Each row, then the tier of its hidden value:
[-265,156,-103,-511,-79,385,-100,-36,-228,426,-421,-272,-84,72,286,-6,-382,-131,205,116,421,149,-33,344,1,-86,-15,118,31,138,-302,-167,291,354,55,-203,32,71] -> <4>
[-120,86,-179,51,-179,-255,85,269,134,138,255,-459,90,3,-284,-149,73,157,185,-111,158,99,39,123,130,-70,-100,-161,75,-3,33,560,-244,-308,95,237,212,-95] -> <19>
[131,-248,169,2,-90,-36,-153,-154,105,92,-312,-54,-57,45,217,56,-6,-34,-82,54,-29,-54,-140,-113,-157,79,125,4,-164,-54,-33,-119,-18,41,56,85,30,-41] -> <16>
[157,-163,-36,-8,291,268,-131,-147,-62,-30,-267,69,-19,31,222,215,-195,-250,-94,-48,-254,-167,-181,-59,75,202,-42,-88,-53,-54,101,-260,222,-119,-125,-49,-267,311] -> <20>
[124,-42,54,57,236,75,-45,81,-22,-93,-269,152,88,-66,239,182,-179,-217,-66,-14,-314,-123,-217,-80,127,161,-71,-170,-94,-15,152,-190,100,-128,-165,-57,-240,191] -> <11>
[-75,-35,28,12,51,63,-16,54,-57,45,-26,-117,69,9,19,74,-95,-44,57,-96,3,-22,-17,82,56,62,23,5,-12,22,-7,148,-57,-125,-146,-23,-91,-88] -> <20>
[3,-30,-191,-54,105,66,-75,-127,-119,-130,-10,-57,66,2,-58,-9,129,8,166,46,116,-17,-86,15,43,100,-9,-77,37,-150,-92,-125,-13,-2,167,21,-106,123] -> <19>
[101,-64,-13,94,212,54,-49,29,-13,-104,-151,55,73,-48,111,130,-90,-152,-14,-56,-233,-120,-169,-63,118,158,-59,-157,-49,-67,141,-82,30,-192,-111,-1,-204,172] -> <11>
[-117,-60,-149,-1,-47,35,-26,-26,14,157,160,-392,-18,80,-211,-42,-3,70,138,-167,189,15,87,136,58,10,-1,2,86,-27,-17,387,-123,-256,9,148,41,-33] -> <4>
[-15,-134,-31,40,-233,-244,24,54,165,119,215,-323,38,90,-228,-93,189,216,55,-25,162,67,80,5,-45,-54,57,-29,-28,12,-75,407,-248,-137,151,284,207,-220] -> <16>
[-178,-101,103,84,-22,28,-51,-79,-43,81,12,-183,-6,8,-92,2,-18,64,138,-193,166,-19,91,68,18,30,141,84,8,-25,27,305,-250,-218,-116,74,-110,-191] -> <20>
[-32,-11,-68,25,120,48,-13,40,-42,-32,-17,-69,72,-20,-21,53,-49,-50,90,-64,-28,-44,-49,39,117,76,-39,-81,11,-32,43,80,-45,-156,-58,29,-131,60] -> <3>
[-462,11,9,-305,-163,16,6,-321,-186,122,49,32,-79,21,-309,-227,240,409,484,128,827,201,383,120,57,-250,269,206,45,79,-275,116,-416,327,445,285,-155,-225] -> <15>
[84,-129,420,97,-146,-138,5,259,-71,-105,-102,74,300,12,328,216,12,-53,-229,45,-261,7,-189,-39,-243,144,188,123,-235,95,-222,-29,-63,152,-377,-304,59,-645] -> <15>
[171,-149,75,-17,277,259,-80,-12,-56,4,-295,132,36,37,317,291,-287,-292,-195,-35,-364,-156,-195,-50,69,193,-44,-65,-108,55,93,-249,262,-74,-267,-119,-261,198] -> <4>
[106,-148,200,-48,-122,-126,32,154,114,83,-90,28,108,65,159,120,-30,8,-163,126,-132,19,-53,-50,-83,0,65,14,-189,169,-110,31,-14,134,-73,50,75,-253] -> <16>
[-401,55,-195,-121,42,88,-34,-311,-213,-30,154,-93,-49,-30,-400,-206,225,275,532,-49,661,84,277,150,155,-101,134,86,165,-108,-113,186,-377,-4,324,219,-235,-2] -> <3>
[-492,128,-48,-304,-53,85,-3,-265,-257,81,-57,60,-65,-53,-239,-219,139,306,551,92,781,178,300,155,153,-211,192,125,85,31,-192,35,-357,264,391,195,-249,-76] -> <0>
[-195,-6,-16,30,39,17,-51,-88,-61,29,-48,-121,-16,-52,-114,-60,3,64,254,-121,229,-7,54,63,110,8,65,-19,41,-73,59,188,-237,-177,36,115,-155,-3] -> <3>
[3,15,-101,-32,-66,-10,72,326,106,252,113,-410,90,93,-23,79,-220,-79,-75,-122,-125,30,-38,169,96,13,-148,-92,14,144,9,415,81,-250,-197,42,161,-54] -> <4>
[-181,26,-13,-188,-85,17,-51,-81,-81,128,-179,-86,-23,-10,12,-88,5,96,232,77,339,93,23,70,36,-71,74,1,-16,5,-115,-13,-110,129,207,93,-39,-14] -> <0>
[276,-203,19,93,62,-82,-34,73,132,-51,-59,-11,88,57,114,158,7,-91,-211,23,-343,-97,-193,-159,-3,149,-46,-165,-131,-10,67,-50,78,-137,-43,100,-2,76] -> <15>
[-126,93,-137,21,-43,-117,71,216,29,60,160,-282,110,-20,-182,-63,2,69,174,-86,99,53,20,130,145,-22,-83,-116,58,10,15,374,-165,-222,-2,112,55,-61] -> <11>
[-283,24,-178,-89,69,101,-79,-295,-189,-53,34,-91,-40,-36,-257,-154,173,169,434,-37,503,41,141,104,106,-24,106,37,122,-156,-86,61,-264,-20,269,142,-207,65] -> <11>
[267,-51,90,41,334,85,17,215,-9,-159,-287,338,174,-55,361,317,-246,-307,-238,68,-576,-157,-294,-150,175,202,-138,-235,-165,86,171,-339,249,-59,-260,-112,-291,237] -> <19>
[169,-113,-105,-134,30,96,-101,-79,-148,-156,-69,-14,160,85,161,108,141,-66,-53,187,-42,-9,-216,-9,-162,168,27,5,-67,-103,-309,-354,197,256,90,-176,28,-57] -> <15>
[-178,-76,-122,-173,54,256,-104,-273,-146,150,-61,-186,-99,82,-87,-15,-46,33,211,-69,344,13,110,137,43,4,82,98,76,-27,-107,47,-27,-8,102,77,-145,82] -> <4>
[-110,-9,-170,-35,24,-14,-33,-113,-93,-79,104,-119,50,-3,-201,-86,187,126,250,-1,258,31,34,42,73,21,33,-45,64,-115,-82,80,-176,-55,204,124,-80,18] -> <19>
[156,-42,-124,-27,128,97,-93,8,-147,-206,-90,-29,185,11,167,120,60,-147,-16,89,-152,-58,-271,10,-72,217,-39,-74,-34,-151,-171,-285,173,73,-33,-218,-39,22] -> <19>
[89,-158,-126,-12,153,199,-100,-127,-18,57,-53,-169,-30,90,22,126,-102,-125,-36,-104,-88,-100,-76,22,46,142,-36,-47,16,-53,32,6,127,-191,-63,43,-111,195] -> <4>
[-62,-14,-8,89,-44,-153,25,117,39,-4,96,-160,94,-22,-126,-31,72,89,109,-84,46,14,-3,10,84,17,10,-95,-6,-22,45,279,-221,-207,2,135,-2,-112] -> <19>
[-87,-51,-51,-22,56,102,-40,-29,-44,92,-18,-176,5,31,-38,38,-87,-25,92,-107,78,-24,15,89,75,44,10,-3,26,-2,5,161,-46,-152,-60,49,-91,13] -> <20>
[50,92,-44,20,-22,-139,102,421,60,31,53,-173,218,-15,56,79,-112,-78,-51,-5,-222,25,-149,75,110,44,-153,-180,-46,95,6,211,31,-143,-163,-37,98,-90] -> <19>
[110,-234,36,-6,-7,-30,-80,-177,46,-35,-60,21,4,70,6,49,141,61,-28,72,17,-42,-36,-117,-71,66,107,-5,-99,-43,-69,-82,-62,40,138,155,-53,-20] -> <16>
[65,-250,214,117,-37,-91,-107,-149,75,0,-173,14,-25,11,79,54,67,42,-38,-48,-33,-72,-57,-161,-73,79,166,-8,-138,-60,67,16,-186,-108,11,154,-91,-102] -> <15>

New part:
[143,106,17,-109,-26,32,46,-87,-19,167,39,-47,-44,113,52,-46,147,192,7,-149,-273,-49,78,1,-68,217,-71,56,-45,-118,-153,31,124,-64,69,-106,48,21] -> N
[-48,-38,47,-41,37,0,26,-97,53,-95,-31,8,-73,99,71,88,-161,-1,168,66,17,-190,-107,115,139,-13,127,-40,192,28,211,55,-28,88,-12,-11,-60,-73] -> Z
[-11,-16,5,-67,26,-31,21,-144,65,-110,-78,-61,-78,177,35,-19,-96,101,68,54,-69,-10,-63,70,46,28,22,-37,8,-15,152,122,96,-35,84,-51,49,-99] -> U
[-32,-30,81,-32,28,-61,61,51,-65,174,89,114,-91,27,-23,130,-17,77,66,-61,-48,-396,0,78,46,79,88,38,90,16,-42,-124,-225,150,50,-113,-144,69] -> D
[120,69,-48,-50,-46,50,-10,29,105,28,133,48,85,-162,211,217,-140,-113,234,11,-105,-223,-125,31,166,-27,81,-105,270,-69,123,86,-73,-28,6,-50,-153,7] -> F
[38,88,-32,-67,-44,81,19,-93,131,-72,69,-36,8,-14,224,47,-127,-41,219,19,-29,-49,-95,98,167,17,60,-88,252,-37,179,151,69,-2,-63,26,-15,-96] -> A
[-104,-91,37,22,-2,-148,115,-33,20,-45,-49,58,-195,138,-4,-1,-147,181,129,-8,-121,-306,-116,139,-6,10,123,-65,51,40,95,-35,-206,77,119,-116,-132,-42] -> D
[123,97,-39,-68,-34,58,11,54,42,169,189,66,63,-120,162,134,20,-44,109,-78,-93,-197,11,17,82,63,0,-14,144,-90,-78,8,-63,-1,-10,-92,-99,56] -> F
[-21,-85,33,-121,158,89,68,-178,74,-246,-211,42,-197,223,95,45,-289,62,256,0,-114,-276,-119,200,88,-110,162,-27,222,-23,200,67,102,-2,-70,-37,-191,-125] -> D
[-34,-233,18,290,-89,-322,-11,33,46,-210,-131,4,21,13,-73,385,-234,-112,148,420,-29,-341,-458,-61,110,-185,378,-230,146,161,508,-11,-412,110,281,-118,-154,17] -> D
[91,-24,6,6,-27,-43,3,-180,77,-184,-166,-118,-32,168,61,77,-106,60,140,136,-205,-16,-198,1,43,12,125,-97,88,-24,272,154,118,-76,109,-40,25,-88] -> U
[-13,-33,91,-63,17,-38,38,-78,24,-92,-83,22,-112,75,49,171,-259,71,267,34,-160,-350,-189,114,145,10,180,-88,260,27,286,57,-91,51,81,-19,-161,-59] -> D
[-137,-217,-263,117,91,-188,159,-219,192,-351,-253,-90,-260,519,-29,-519,103,291,-296,104,23,423,57,109,-369,-176,-141,-9,-601,-49,-200,86,191,-207,134,-296,212,-194] -> N
[37,16,-74,-5,-8,71,16,-122,163,-189,-14,-41,6,40,222,59,-152,-98,201,113,16,-11,-149,90,145,-92,110,-108,226,-25,229,156,87,-19,-78,1,-27,-116] -> A
[16,-16,-121,14,8,-24,30,-17,108,-25,65,15,1,56,101,-24,23,-13,-32,56,44,26,1,35,-9,-62,-25,-30,-74,-45,-48,45,0,-43,29,-140,19,-31] -> A
[-21,10,44,-8,7,-4,30,1,-24,158,140,45,-7,37,34,68,91,-15,-4,-8,93,-173,52,41,72,91,43,65,68,2,-53,-70,-101,166,-43,-65,4,40] -> U
[58,37,-56,9,-60,-53,40,-37,59,54,66,-33,-6,59,76,-23,73,81,-4,6,-99,0,-15,5,-28,73,-18,-31,-51,-50,-36,51,-1,-35,88,-114,49,-12] -> A
[68,101,23,-44,-30,62,-5,13,-11,214,201,20,74,-45,97,113,128,-58,18,-32,46,-121,65,1,104,131,8,55,117,-39,-66,-24,-32,115,-59,-39,28,56] -> N
[57,74,-20,-52,-19,38,-33,-6,56,74,138,-3,83,-42,107,137,-3,-81,53,56,54,-59,-14,8,143,40,9,-21,107,-26,77,72,6,27,11,-35,30,1] -> A
[126,57,-11,-92,47,60,-40,-34,5,109,59,-6,67,47,34,125,78,-20,-36,16,-42,-52,50,-36,47,60,-32,50,-14,-74,-40,37,103,-31,38,-98,35,39] -> N
[30,57,6,-27,4,57,10,-21,9,143,151,14,38,23,92,55,121,-52,-9,-7,95,-74,68,27,79,85,11,60,75,-30,-65,-20,-1,116,-83,-48,43,25] -> N
[-88,-76,17,29,-2,-109,43,-51,46,-68,-12,9,-80,109,15,47,-109,43,74,101,38,-152,-108,83,73,-17,102,-57,55,52,167,23,-122,87,80,-68,-21,-58] -> Z
[-68,-44,-33,-249,227,69,32,-135,46,-77,-97,42,-180,293,-32,-156,-93,181,-77,-92,23,-1,175,163,-33,-34,-152,100,-200,-75,-114,71,228,-104,37,-142,26,-107] -> Z
[33,24,-47,-98,97,132,-34,-120,106,-113,-5,-24,29,96,133,64,-79,-113,63,95,126,34,-5,72,146,-75,20,5,109,-41,123,127,190,-13,-99,-11,40,-86] -> N
[-217,-285,-370,125,211,-121,-13,36,299,-402,-22,111,10,148,46,-98,-166,-242,-270,382,576,280,-8,94,-27,-562,-80,-92,-402,37,17,90,-40,-123,52,-278,51,-143] -> F
[-11,-1,-65,-119,152,117,-3,-97,66,-22,21,15,-24,176,59,-64,45,-29,-98,12,177,79,149,81,32,-45,-88,100,-94,-61,-101,46,199,-5,-96,-92,86,-58] -> N
[-65,-151,-14,94,27,-140,179,-75,16,-71,-125,62,-256,251,-3,-119,-12,226,54,-43,-181,-264,-74,135,-165,-15,131,-8,-60,-2,-84,-112,-165,64,55,-193,-144,-25] -> D
[-102,81,-28,195,-323,-206,70,132,135,105,364,14,87,-302,245,129,-99,-96,267,103,84,-198,-249,54,233,82,161,-244,344,103,265,53,-474,209,70,30,-36,-21] -> F
[108,92,-23,-55,-4,79,5,54,2,236,210,64,74,-77,114,116,140,-63,0,-70,9,-153,93,-1,59,89,-20,63,76,-81,-165,-49,-37,62,-58,-98,-33,86] -> A
[-14,39,27,-149,78,82,-7,-111,43,-7,26,-12,-36,114,69,19,-64,17,59,-7,57,-47,47,94,127,47,-21,36,78,-32,74,90,130,28,-37,-15,45,-72] -> U
[-27,-11,67,-28,35,-13,28,30,-44,165,120,89,-30,18,11,130,29,-9,34,-20,65,-292,29,59,89,70,75,60,107,12,-31,-99,-157,176,-19,-79,-76,57] -> Z
[80,8,-80,36,-55,-111,23,18,33,105,74,-13,21,49,11,8,125,90,-96,28,-114,-1,2,-52,-84,59,-50,-23,-177,-56,-102,11,-53,-71,176,-187,53,43] -> A
[-17,-27,103,-46,40,-51,81,70,-86,195,78,150,-121,13,-22,168,-49,101,120,-106,-116,-517,-14,98,42,85,123,38,144,9,-56,-161,-266,158,47,-124,-226,92] -> D

Part 3:
[-270,-3,33,10,-72,17,239,-91,44,81,-24,-1,126,20,38,-14,134,354,135,124,-379,250,-39,176,246,83,172,-69,-98,-103,-23,62,54,72,98,-292,-54,127] -> K
[-259,2,103,67,-34,-103,303,-27,9,207,111,199,90,3,-22,-8,49,260,192,35,-191,200,15,41,174,-50,236,10,-27,49,-137,14,227,89,63,-321,-66,162] -> V
[372,56,-35,264,123,-4,-28,-117,-187,-117,74,83,-96,-70,-5,-163,-235,-325,-172,-4,134,-372,23,-273,-172,-249,-230,245,322,-45,-63,-15,-64,26,58,-191,171,58] -> K
[-55,-236,60,-301,121,-116,50,-2,158,226,28,146,-91,-233,-407,-141,118,75,58,146,314,195,-241,74,236,171,-12,135,-94,151,51,68,325,174,-130,316,-101,-79] -> B
[271,81,-112,229,-59,-44,98,32,-133,-133,78,103,-26,79,11,-96,-151,-293,8,-75,-4,-286,53,-323,-291,-202,-117,120,308,67,-86,19,-23,83,58,-285,175,158] -> W
[-84,-160,182,-104,46,-30,93,18,100,94,95,10,-12,-150,-124,-68,3,141,-11,58,-15,31,-68,117,50,76,87,55,-94,66,-48,119,132,8,-99,111,17,71] -> K
[5,-161,-3,-350,-144,144,67,193,77,57,101,-65,234,63,-217,-74,167,55,-135,100,-15,4,-253,118,191,148,-41,-212,-12,101,171,179,161,-3,40,238,-56,82] -> W
[-84,7,-41,168,-47,109,62,-184,-25,-187,-85,-164,5,-2,133,-20,-106,70,-33,78,-371,-45,51,78,-40,38,1,-4,3,-229,-61,73,-192,-28,71,-219,214,122] -> G
[398,-44,34,15,166,101,-40,-68,-103,50,-10,93,29,-44,-98,-225,37,-99,-140,102,203,-199,-163,-25,82,-230,-279,214,132,16,178,-32,-62,82,-6,-128,-137,22] -> G
[112,-131,64,21,224,193,-111,-280,-78,99,-77,105,-62,-96,-87,-105,-164,-74,-127,113,211,-126,-81,139,121,-219,-176,201,-75,-82,84,-108,-71,-25,-71,8,-42,-5] -> C
[-55,-140,89,-91,147,-65,116,-98,47,319,-8,326,-83,-107,-222,-70,25,87,193,77,261,151,-108,61,137,-128,52,213,-135,172,16,-84,222,165,-134,-36,-208,5] -> Y
[-13,117,-153,201,-170,154,63,-123,-147,-275,29,-194,97,99,187,15,-189,-100,-196,55,-444,-201,66,-99,-51,14,-35,-163,216,-263,-78,124,-159,-106,246,-219,308,127] -> G
[2,-45,-124,63,-85,88,-12,-107,16,-270,-75,-218,-41,-31,8,-43,-123,-94,-95,69,-240,-116,-8,-15,-127,146,-84,-25,65,-176,-37,134,-151,-11,41,13,310,76] -> E
[-292,-148,63,-122,-67,-39,223,43,158,99,13,-40,151,-62,-150,-23,158,304,107,119,-194,253,-147,226,239,240,143,-25,-162,-28,-15,131,146,85,9,-46,54,141] -> G
[273,-29,-23,10,-19,202,-99,-24,-126,-174,93,-131,57,3,8,-94,-178,-245,-349,47,-25,-377,-61,-83,-79,-86,-208,-47,203,-85,61,120,-105,-127,81,102,166,52] -> E
[125,-29,-90,195,126,49,-81,-263,-126,-99,-24,65,-167,-111,-64,-72,-325,-304,-129,44,142,-237,26,-152,-101,-137,-167,203,155,-122,-100,-49,-48,-2,18,-23,252,4] -> C
[219,-38,-145,-45,-72,32,-52,-3,-4,-216,-13,-89,-117,-19,-97,-117,-81,-250,-81,25,-12,-195,-45,-198,-228,54,-155,-6,192,27,13,124,-35,58,-13,127,167,11] -> W
[-420,-42,-289,-142,-250,65,90,-121,36,-106,-17,-119,26,-3,-124,163,-152,-49,-64,158,-284,151,-85,-17,169,383,136,-289,5,-197,-96,181,159,-22,204,245,330,-41] -> Y
[57,-100,105,124,53,198,42,-71,-42,-19,-19,-35,160,51,48,-68,-81,34,-81,25,-83,-166,-37,195,0,-174,-95,107,-71,-89,44,-16,-178,-67,-22,-238,96,230] -> E
[161,36,-193,-26,33,206,-193,-328,-151,-181,-78,-94,-177,-65,2,-79,-219,-242,-282,169,-60,-190,-32,-129,45,-25,-204,-73,191,-213,61,42,-93,-57,129,179,81,-174] -> C
[-303,-41,-17,-154,-41,99,117,-206,52,97,-78,-25,43,-23,-33,-20,124,338,58,207,-316,310,-91,218,366,147,133,-156,-137,-139,44,57,93,46,98,-47,-133,-22] -> B
[-352,-51,-284,45,-180,86,134,-101,-37,-77,0,-45,198,56,-153,127,-191,-132,-90,118,-143,45,-121,12,227,231,19,-121,51,-242,-99,72,109,-16,255,-12,450,118] -> Y
[223,-4,69,16,123,155,-51,-199,-77,-14,-72,-17,-70,-52,72,-156,8,69,-99,126,-95,-102,-39,59,50,-170,-134,83,29,-77,124,5,-147,13,-15,-121,-170,-25] -> G
[76,-128,109,-23,219,100,-25,-231,16,102,-116,42,-44,-139,-94,-178,56,158,-15,165,70,58,-126,211,214,-87,-124,210,-116,-83,113,-52,-58,79,-81,-85,-141,-2] -> V
[-114,-153,35,-324,21,-44,49,-57,168,91,-31,-46,-96,-197,-230,-123,197,243,30,206,-54,262,-189,128,252,282,53,-45,-104,23,78,160,198,128,-54,278,-145,-119] -> V
[125,61,-163,-196,-21,50,62,-90,-112,173,25,220,2,42,-155,-106,117,-28,-25,171,73,80,-178,-156,288,-88,-77,-91,181,70,159,-3,229,147,159,-6,-303,-135] -> C
[366,100,-82,147,12,143,98,-23,-195,37,-17,171,180,206,47,-168,78,-89,-7,32,2,-188,-88,-102,36,-377,-224,104,216,32,173,-101,-105,111,124,-500,-176,162] -> W
[169,-45,19,246,128,119,-73,-198,-116,-175,3,-89,-29,-98,31,-106,-277,-201,-236,41,0,-318,18,-19,-88,-127,-197,196,126,-202,-66,10,-182,-82,31,-115,307,109] -> K
[-71,-29,125,67,28,-162,346,103,13,302,126,309,174,15,-132,-92,167,223,238,17,31,164,-95,18,188,-136,126,173,5,169,-45,-31,258,195,21,-424,-151,215] -> K
[82,-97,114,-184,22,-108,76,46,106,81,61,62,-167,-155,-131,-121,89,96,79,58,11,49,-58,-53,-75,65,65,45,-8,188,6,143,161,116,-145,161,-154,-43] -> G
[-66,-141,-60,-254,-94,-64,104,110,139,-4,45,-84,54,-110,-267,-86,145,66,-33,141,-30,121,-225,21,159,323,-4,-64,20,30,48,212,200,115,27,236,83,-1] -> G
[-157,-166,48,-27,119,-165,167,-75,100,290,-22,338,-137,-141,-263,-3,-48,31,289,37,280,180,-74,18,21,-39,113,277,-164,183,-85,-69,246,203,-174,-28,-42,38] -> Y
[-25,113,-122,211,-134,9,218,-52,-79,-90,-29,29,98,146,115,-27,3,44,130,17,-339,0,44,-91,-53,-79,34,-9,134,-78,-55,21,-68,96,147,-474,95,195] -> E
[145,-63,-206,55,-51,95,-56,-84,-5,-288,-116,-185,-15,-9,-93,-108,-92,-222,-112,78,-64,-169,-95,-63,-118,117,-231,57,134,-154,37,90,-162,53,47,8,326,75] -> W
[219,-66,-142,-89,39,12,-56,-34,-57,-82,63,-29,0,-121,-260,-168,-53,-252,-256,136,195,-163,-209,-161,135,100,-247,62,253,-61,59,105,121,64,115,199,164,-59] -> V
[-126,-70,-99,194,-167,99,143,69,-31,-191,74,-115,263,130,-26,35,-193,-161,-89,-50,-181,-198,-16,15,-95,44,-34,-27,88,-131,-131,80,-62,-76,126,-209,503,343] -> W
[-279,0,-81,93,-9,261,28,-380,-79,-2,-168,-23,27,61,138,87,-156,142,-7,157,-330,94,30,223,197,-61,58,-80,-157,-283,4,-62,-153,-70,109,-204,46,39] -> Y
[-60,83,35,91,7,181,167,-171,-153,156,13,120,230,137,114,-63,78,243,-19,126,-260,72,-51,140,357,-237,19,-59,27,-129,82,-71,-4,1,201,-460,-207,130] -> V
